Here is a tiny trained network, its code and every weight. The questions are about switching its units off for an input and a class, where a switched-off unit gives its printed mean instead of its output.

import numpy as np


def w(rows, s, z=0):
    codes = np.array(rows[::2]) - 128.0
    scale = np.full(codes.shape[1], s)
    scale[-1] = z or s
    return codes * scale


def norm(h):
    return h / np.sqrt((h * h).mean(-1, keepdims=True) + 1e-5)


def f(y):
    return y / 2 * (1 + np.tanh(0.7978845608 * (y + 0.044715 * y**3)))


def log_softmax(a):
    a = a - a.max(-1, keepdims=True)
    return a - np.log(np.exp(a).sum(-1, keepdims=True))


def net(x, mask):
    res = np.array(x, float).reshape(1, 5) / 4 @ E
    u = 0
    for l in range(3):
        y = f(norm(res) @ A[l][:, :-1].T + A[l][:, -1])
        res = res + np.where(mask[u : u + 13], y, B[l][:, -1]) @ B[l][:, :-1]
        u += 13
    return log_softmax(norm(res)[-1] @ U[:, :-1].T + U[:, -1])


A, B = {}, {}
E = w([
[75,207,182,65,119],'x0',
[126,144,70,24,191],'x1',
[114,149,127,254,224],'x2',
[82,63,120,135,130],'x3',
[77,27,197,107,118],'x4',
],0.0076)
A[0] = w([
[87,106,142,117,125,112],'0.n1',
[78,143,104,159,251,5],'0.n2',
[142,254,130,187,171,62],'0.n3',
[112,142,84,116,108,137],'0.n4',
[65,135,191,96,103,79],'0.n5',
[145,38,149,101,100,13],'0.n6',
[190,122,116,107,103,116],'0.n7',
[116,130,167,141,216,62],'0.n8',
[159,194,186,170,156,26],'0.n9',
[63,95,172,83,150,119],'0.n10',
[190,142,59,225,101,154],'0.n11',
[143,129,32,129,140,89],'0.n12',
[182,99,178,110,26,45],'0.n13',
],0.0093,0.003)
B[0] = w([
[147,191,215,121,191,150],'0.n1',
[18,114,95,106,141,217],'0.n2',
[69,253,95,174,101,238],'0.n3',
[225,168,201,73,115,140],'0.n4',
[111,130,247,57,82,187],'0.n5',
[121,231,160,171,105,170],'0.n6',
[73,112,55,77,177,149],'0.n7',
[24,90,41,144,110,172],'0.n8',
[116,177,159,172,67,159],'0.n9',
[91,154,194,35,99,209],'0.n10',
[136,125,215,103,118,253],'0.n11',
[108,140,138,92,207,166],'0.n12',
[15,73,68,151,99,194],'0.n13',
],0.0055,0.0042)
A[1] = w([
[46,121,182,213,131,167],'1.n1',
[175,50,129,221,49,142],'1.n2',
[74,117,142,161,131,113],'1.n3',
[123,80,175,7,73,82],'1.n4',
[172,200,86,166,213,127],'1.n5',
[248,114,23,2,128,1],'1.n6',
[52,192,14,41,158,132],'1.n7',
[225,82,171,227,141,144],'1.n8',
[138,223,157,190,114,34],'1.n9',
[123,164,98,136,26,161],'1.n10',
[150,51,149,243,145,40],'1.n11',
[72,115,93,120,115,89],'1.n12',
[176,80,52,148,139,97],'1.n13',
],0.0087,0.0036)
B[1] = w([
[183,129,145,61,146,253],'1.n1',
[180,96,108,240,234,192],'1.n2',
[164,101,105,122,189,166],'1.n3',
[138,149,166,120,75,240],'1.n4',
[67,156,10,27,62,185],'1.n5',
[255,182,75,49,114,182],'1.n6',
[157,39,80,133,223,247],'1.n7',
[115,125,205,103,238,172],'1.n8',
[68,243,118,194,83,166],'1.n9',
[157,76,119,207,163,184],'1.n10',
[197,155,205,84,201,177],'1.n11',
[108,76,140,168,109,146],'1.n12',
[48,158,175,113,92,136],'1.n13',
],0.006,0.0056)
A[2] = w([
[133,254,96,219,88,60],'2.n1',
[225,92,148,89,180,150],'2.n2',
[169,117,2,191,176,253],'2.n3',
[101,209,137,98,206,179],'2.n4',
[93,137,172,147,137,120],'2.n5',
[168,161,52,89,128,90],'2.n6',
[79,185,104,149,135,97],'2.n7',
[113,101,136,120,136,135],'2.n8',
[241,178,62,96,85,59],'2.n9',
[172,168,13,43,161,74],'2.n10',
[193,99,115,224,39,85],'2.n11',
[82,118,198,208,91,104],'2.n12',
[111,58,65,176,32,87],'2.n13',
],0.0093,0.0052)
B[2] = w([
[40,255,250,191,90,180],'2.n1',
[218,210,133,191,145,186],'2.n2',
[91,141,186,72,57,255],'2.n3',
[117,94,78,225,84,217],'2.n4',
[174,109,121,99,138,146],'2.n5',
[155,130,101,121,166,158],'2.n6',
[87,131,128,161,115,147],'2.n7',
[113,121,154,142,121,142],'2.n8',
[157,159,159,120,178,161],'2.n9',
[193,140,55,134,141,202],'2.n10',
[75,69,11,178,77,144],'2.n11',
[184,182,90,61,128,166],'2.n12',
[181,189,123,171,105,136],'2.n13',
],0.0086,0.0069)
U = w([
[33,49,137,110,210,99],'0',
[246,157,73,45,159,135],'1',
[175,84,93,189,26,67],'2',
[70,155,10,117,165,3],'3',
[119,108,251,36,52,176],'4',
[63,236,161,206,98,207],'5',
[203,99,212,195,215,159],'6',
],0.018,0.0037)

Each question gives the input, the list of numbers given to net, and the class t.
The units are the neurons (one row each of A and B). Each row of codes is followed by its name. A weight is (code - 128) times the scale printed after its matrix; where a second scale follows, it is the last column's (A, B and U).
mask holds one flag per neuron, layer by layer. A switched-off neuron (its flag False) gives its mean, the last column of its row in B, instead of its output. The means were averaged over made-up inputs and are rounded, as every weight is.
A unit's drop is (log p(t) with every unit on - log p(t) with that unit switched off) / (log p(t) with every unit on - log p(t) with every unit switched off).
The circuit of an input: a set's keep is (log p(t) with only the set's units on - log p(t) with every unit switched off) / (log p(t) with every unit on - log p(t) with every unit switched off). Starting from the 12 units with the biggest drops (on a tie, the unit counted first), units are removed one at a time, each time the one whose removal leaves the highest keep (on an exact tie, the one counted first), for as long as the keep stays at least 0.8.
circuit, biggest first: the units of the circuit, biggest drop first
k most important neurons: the k neurons with the biggest drops, biggest first
k most important neurons of layer l: the k neurons of layer l with the biggest drops, biggest first
drop when u is switched off: that unit's drop, to one decimal
input [-5,-6,-5,1,6], class 2: circuit, biggest first	2.n11
input [-7,-5,-5,-1,3], class 6: 3 most important neurons of layer 1	1.n2, 1.n11, 1.n8
input [-1,6,2,-6,7], class 0: 4 most important neurons of layer 1	1.n6, 1.n1, 1.n11, 1.n2
input [-2,8,5,6,-2], class 0: circuit, biggest first	1.n7, 2.n3
input [-6,-4,-4,-2,-8], class 5: 2 most important neurons	2.n1, 1.n7
input [-3,0,0,-8,5], class 6: 2 most important neurons	0.n3, 0.n2
input [-7,2,4,4,-7], class 3: 3 most important neurons	1.n5, 0.n12, 1.n6
input [8,1,6,5,6], class 4: 3 most important neurons	0.n5, 0.n10, 1.n2
input [0,-8,-3,1,-1], class 2: 2 most important neurons	0.n13, 2.n11
input [1,-1,-3,-4,0], class 2: 2 most important neurons	0.n13, 1.n1
input [6,-4,2,6,-1], class 4: 2 most important neurons of layer 0	0.n5, 0.n6
input [-7,5,8,-3,0], class 3: 2 most important neurons	1.n5, 2.n10
input [-1,4,2,3,8], class 4: drop when 0.n10 is switched off	0.1
input [-8,-7,-5,-7,2], class 6: drop when 1.n2 is switched off	0.4
input [-4,-8,0,7,-5], class 6: drop when 1.n13 is switched off	0.0
input [5,5,6,-1,3], class 0: drop when 1.n7 is switched off	0.1
input [0,2,1,2,-2], class 3: most important neuron	2.n10
